Below are the code and all the weights of a small trained network. Each question names an input and a target symbol and asks about switching units off, where a switched-off unit gives its printed mean instead of its output.

import numpy as np


def w(rows, s, z=0):
    codes = np.array(rows[::2]) - 128.0
    scale = np.full(codes.shape[1], s)
    scale[-1] = z or s
    return codes * scale


def norm(h):
    return h / np.sqrt((h * h).mean(-1, keepdims=True) + 1e-5)


def f(y):
    return y / 2 * (1 + np.tanh(0.7978845608 * (y + 0.044715 * y**3)))


def softmax(a):
    e = np.exp(a - a.max(-1, keepdims=True))
    return e / e.sum(-1, keepdims=True)


def log_softmax(a):
    a = a - a.max(-1, keepdims=True)
    return a - np.log(np.exp(a).sum(-1, keepdims=True))


def net(x, mask):
    ids = ['βδμξπτφω'.index(c) for c in x.split()]
    T = len(ids)
    res = E[ids] + P[:T]
    u = 0
    for l in range(3):
        q, k, v = (norm(res) @ M[l].T for M in (Q, K, V))
        z = softmax(np.where(np.tri(T) > 0, q @ k.T / 3**0.5, -1e9)) @ v
        res = res + np.where(mask[u], z, O[l][:, -1]) @ O[l][:, :-1]
        u += 1
        y = f(norm(res) @ A[l][:, :-1].T + A[l][:, -1])
        res = res + np.where(mask[u : u + 4], y, B[l][:, -1]) @ B[l][:, :-1]
        u += 4
    return log_softmax(norm(res)[-1] @ U[:, :-1].T + U[:, -1])


Q, K, V, O, A, B = {}, {}, {}, {}, {}, {}
E = w([
[133,126,125,137],'β',
[132,127,133,144],'δ',
[155,68,149,87],'μ',
[122,152,163,125],'ξ',
[130,127,115,126],'π',
[113,168,95,18],'τ',
[126,130,123,133],'φ',
[172,254,67,237],'ω',
],0.0048)
P = w([
[101,95,130,168],'0',
[245,185,98,125],'1',
[228,191,99,128],'2',
[223,191,94,127],'3',
[220,194,87,117],'4',
[215,199,88,117],'5',
],0.0011)
Q[0] = w([
[224,202,48,205],'0.h1',
[253,209,21,196],'0.h1',
[118,116,136,120],'0.h1',
],0.0046)
K[0] = w([
[34,78,168,202],'0.h1',
[2,58,169,217],'0.h1',
[147,130,120,120],'0.h1',
],0.0043)
V[0] = w([
[197,148,171,143],'0.h1',
[7,128,226,170],'0.h1',
[83,104,61,103],'0.h1',
],0.0014)
O[0] = w([
[165,196,123,143,206],'0.h1',
[140,124,248,53,5],'0.h1',
[96,72,110,126,72],'0.h1',
],0.0018,0.00029)
A[0] = w([
[119,144,126,148,6],'0.n1',
[102,132,129,147,128],'0.n2',
[97,82,136,186,146],'0.n3',
[79,252,72,129,140],'0.n4',
],0.0021,0.00018)
B[0] = w([
[146,114,107,98,118],'0.n1',
[177,144,122,110,103],'0.n2',
[244,227,95,20,62],'0.n3',
[235,29,180,190,255],'0.n4',
],0.0011,0.00072)
Q[1] = w([
[93,131,142,119],'1.h1',
[40,139,168,96],'1.h1',
[253,103,62,156],'1.h1',
],0.0048)
K[1] = w([
[177,153,131,117],'1.h1',
[189,165,132,112],'1.h1',
[3,40,112,153],'1.h1',
],0.006)
V[1] = w([
[5,83,116,94],'1.h1',
[77,110,137,173],'1.h1',
[196,154,119,85],'1.h1',
],0.0017)
O[1] = w([
[88,223,136,238,3],'1.h1',
[37,137,92,126,67],'1.h1',
[251,100,173,112,208],'1.h1',
],0.0014,0.00044)
A[1] = w([
[214,149,211,249,69],'1.n1',
[91,208,165,99,64],'1.n2',
[32,86,95,154,3],'1.n3',
[172,49,4,68,107],'1.n4',
],0.0019,0.0016)
B[1] = w([
[52,86,51,19,174],'1.n1',
[170,105,158,139,97],'1.n2',
[250,167,119,64,1],'1.n3',
[116,128,238,210,159],'1.n4',
],0.0018,0.00098)
Q[2] = w([
[251,194,27,213],'2.h1',
[220,145,57,191],'2.h1',
[249,169,1,212],'2.h1',
],0.0062)
K[2] = w([
[16,107,155,167],'2.h1',
[21,97,141,161],'2.h1',
[2,100,141,163],'2.h1',
],0.0079)
V[2] = w([
[206,91,113,78],'2.h1',
[185,109,155,236],'2.h1',
[52,6,118,141],'2.h1',
],0.0019)
O[2] = w([
[203,124,65,152,67],'2.h1',
[91,4,152,170,37],'2.h1',
[106,105,81,24,3],'2.h1',
],0.0021,0.00049)
A[2] = w([
[85,72,31,189,64],'2.n1',
[103,2,209,63,2],'2.n2',
[108,89,141,20,47],'2.n3',
[196,183,213,107,124],'2.n4',
],0.0039,0.00091)
B[2] = w([
[141,118,190,76,118],'2.n1',
[252,160,143,132,109],'2.n2',
[150,191,145,97,126],'2.n3',
[112,152,205,125,251],'2.n4',
],0.0045,0.0016)
U = w([
[130,66,130,201,241],'β',
[31,127,87,152,154],'δ',
[103,178,233,153,63],'μ',
[98,49,152,67,209],'ξ',
[139,78,43,120,216],'π',
[246,107,153,113,91],'τ',
[160,203,74,214,87],'φ',
[125,209,91,38,2],'ω',
],0.013,0.00086)

Each question gives the input, a string of symbols that net reads in full, and the target symbol t.
The units are the heads (3 rows each of Q, K, V and O) and the neurons (one row each of A and B). Each row of codes is followed by its name. A weight is (code - 128) times the scale printed after its matrix; where a second scale follows, it is the last column's (O, A, B and U).
mask holds one flag per unit, layer by layer, with each layer's heads first. A switched-off unit (its flag False) gives its mean, the last column of its rows in O or B, instead of its output. The means were averaged over made-up inputs and are rounded, as every weight is.
A unit's drop is (log p(t) with every unit on - log p(t) with that unit switched off) / (log p(t) with every unit on - log p(t) with every unit switched off).
The circuit of an input: a set's keep is (log p(t) with only the set's units on - log p(t) with every unit switched off) / (log p(t) with every unit on - log p(t) with every unit switched off). Starting from the 12 units with the biggest drops (on a tie, the unit counted first), units are removed one at a time, each time the one whose removal leaves the highest keep (on an exact tie, the one counted first), for as long as the keep stays at least 0.8.
circuit, biggest first: the units of the circuit, biggest drop first
k most important neurons: the k neurons with the biggest drops, biggest first
drop when u is switched off: that unit's drop, to one decimal
input ξ τ β δ β φ, target μ: circuit, biggest first : (2.n4; 0.h1)
input μ φ π ω φ, target π: circuit, biggest first : (2.h1; 2.n4)
input ξ μ μ π β δ, target μ: circuit, biggest first : (2.n4; 0.h1)
input β δ ξ π, target τ: circuit, biggest first : (2.h1; 2.n2; 1.n4)
input π ξ π μ δ, target ξ: circuit, biggest first : (2.h1; 1.n1)
input β τ μ φ δ, target τ: circuit, biggest first : (2.h1; 2.n2)
input β π β ξ π β, target τ: circuit, biggest first : (2.h1; 1.h1; 0.n3; 2.n2)
input β δ τ ω ξ β, target τ: circuit, biggest first : (2.h1; 0.n3; 1.h1; 2.n2)
input β ξ π, target τ: 2 most important neurons : (0.n3; 2.n2)
input π δ ξ φ, target ξ: circuit, biggest first : (2.h1; 1.n1)
input ω μ τ δ δ, target β: most important neuron : (2.n2)
input β ξ μ δ τ φ, target τ: 4 most important neurons : (0.n3; 2.n2; 1.n1; 0.n4)
input φ φ β φ φ, target δ: 2 most important neurons : (0.n4; 2.n4)
input δ τ β π, target ω: drop when 0.h1 is switched off : 0.4
input π ξ δ τ μ φ, target ξ: drop when 1.n1 is switched off : 0.2
input ω δ β φ δ, target β: drop when 0.h1 is switched off : 0.1
input μ π ω β π, target π: drop when 2.h1 is switched off : 0.4
